Here is a tiny trained network, its code and every weight. The questions are about switching its units off for an input and a class, where a switched-off unit gives its printed mean instead of its output.

import numpy as np


def w(rows, s, z=0):
    codes = np.array(rows[::2]) - 128.0
    scale = np.full(codes.shape[1], s)
    scale[-1] = z or s
    return codes * scale


def f(y):
    return y / 2 * (1 + np.tanh(0.7978845608 * (y + 0.044715 * y**3)))


def log_softmax(a):
    a = a - a.max(-1, keepdims=True)
    return a - np.log(np.exp(a).sum(-1, keepdims=True))


def net(x, mask):
    res = np.array(x, float).reshape(1, 4) / 4 @ E
    y = f(res @ A[0][:, :-1].T + A[0][:, -1])
    res = res + np.where(mask, y, B[0][:, -1]) @ B[0][:, :-1]
    return log_softmax(res[-1] @ U[:, :-1].T + U[:, -1])


A, B = {}, {}
E = w([
[142,107,1,143,161,36,119,221],'x0',
[112,254,117,30,219,80,159,45],'x1',
[36,55,165,92,229,160,90,170],'x2',
[67,234,50,124,79,228,78,125],'x3',
],0.0092)
A[0] = w([
[175,36,143,230,44,239,118,224,90],'n0',
[181,179,90,113,77,61,159,37,79],'n1',
[119,166,86,138,112,8,67,203,33],'n2',
[108,178,117,105,94,167,73,165,36],'n3',
[94,163,73,151,117,166,56,100,77],'n4',
[155,142,72,107,134,214,116,136,110],'n5',
[95,177,89,204,83,198,27,165,101],'n6',
[134,138,248,174,107,168,106,32,37],'n7',
[192,133,95,187,46,139,178,105,64],'n8',
[134,119,25,175,173,68,135,213,104],'n9',
[238,19,212,174,156,52,168,113,209],'n10',
[1,62,149,79,224,167,74,161,5],'n11',
[122,189,95,21,211,112,155,42,70],'n12',
],0.0095,0.0025)
B[0] = w([
[19,172,147,88,197,125,106,198,252],'n0',
[98,99,95,57,163,225,34,113,189],'n1',
[85,127,156,205,21,67,167,74,179],'n2',
[212,155,104,127,110,108,123,97,163],'n3',
[222,186,167,129,105,61,142,154,173],'n4',
[216,120,130,166,141,132,131,101,160],'n5',
[200,167,159,108,153,105,102,172,204],'n6',
[53,172,196,185,54,68,169,2,200],'n7',
[89,11,84,4,143,178,52,102,181],'n8',
[64,164,197,130,73,77,112,37,202],'n9',
[221,189,130,107,197,100,109,134,229],'n10',
[145,75,54,19,110,123,80,40,196],'n11',
[50,175,116,140,234,100,102,223,223],'n12',
],0.009,0.017)
U = w([
[88,157,179,180,81,105,117,58,128],'0',
[83,151,137,134,180,146,93,190,82],'1',
[140,73,85,69,130,168,69,88,147],'2',
[247,166,164,135,158,99,113,144,151],'3',
[119,127,130,145,154,147,102,142,254],'4',
[183,91,118,143,97,134,168,143,90],'5',
[117,82,102,183,119,159,156,145,94],'6',
],0.014,0.0082)

Each question gives the input, the list of numbers given to net, and the class t.
The units are the neurons (one row each of A and B). Each row of codes is followed by its name. A weight is (code - 128) times the scale printed after its matrix; where a second scale follows, it is the last column's (A, B and U).
mask holds one flag per neuron, in row order. A switched-off neuron (its flag False) gives its mean, the last column of its row in B, instead of its output. The means were averaged over made-up inputs and are rounded, as every weight is.
A unit's drop is (log p(t) with every unit on - log p(t) with that unit switched off) / (log p(t) with every unit on - log p(t) with every unit switched off).
The circuit of an input: a set's keep is (log p(t) with only the set's units on - log p(t) with every unit switched off) / (log p(t) with every unit on - log p(t) with every unit switched off). Starting from the 12 units with the biggest drops (on a tie, the unit counted first), units are removed one at a time, each time the one whose removal leaves the highest keep (on an exact tie, the one counted first), for as long as the keep stays at least 0.8.
circuit, biggest first: the units of the circuit, biggest drop first
unit that matters most: the unit with the biggest drop
top k neurons: the k neurons with the biggest drops, biggest first
drop of u: that unit's drop, to one decimal
input [-4,3,6,-7], class 3: top 2 neurons : [n10; n8]
input [-5,-6,-2,0], class 1: top 2 neurons : [n0; n9]
input [0,1,7,-3], class 2: unit that matters most : n11
input [5,-1,-4,-5], class 0: top 4 neurons : [n9; n2; n6; n4]
input [8,6,-7,-4], class 0: top 2 neurons : [n2; n9]
input [-6,-5,-7,-1], class 2: top 4 neurons : [n8; n9; n12; n2]
input [1,5,8,8], class 2: top 2 neurons : [n11; n10]
input [0,5,-4,4], class 1: top 2 neurons : [n12; n11]
input [-2,4,-2,4], class 1: top 3 neurons : [n12; n10; n1]
input [-1,-4,5,7], class 3: circuit, biggest first : [n6; n4]
input [7,-8,-5,-3], class 1: top 4 neurons : [n0; n7; n8; n10]
input [8,8,1,3], class 0: top 3 neurons : [n2; n9; n0]
input [2,7,-8,2], class 2: top 2 neurons : [n1; n0]
input [7,4,-7,1], class 0: unit that matters most : n2
input [-2,1,7,-2], class 2: drop of n11 : 0.2
input [-2,-6,7,-6], class 2: drop of n12 : 1.3
input [-3,-5,-1,8], class 3: drop of n4 : 0.1
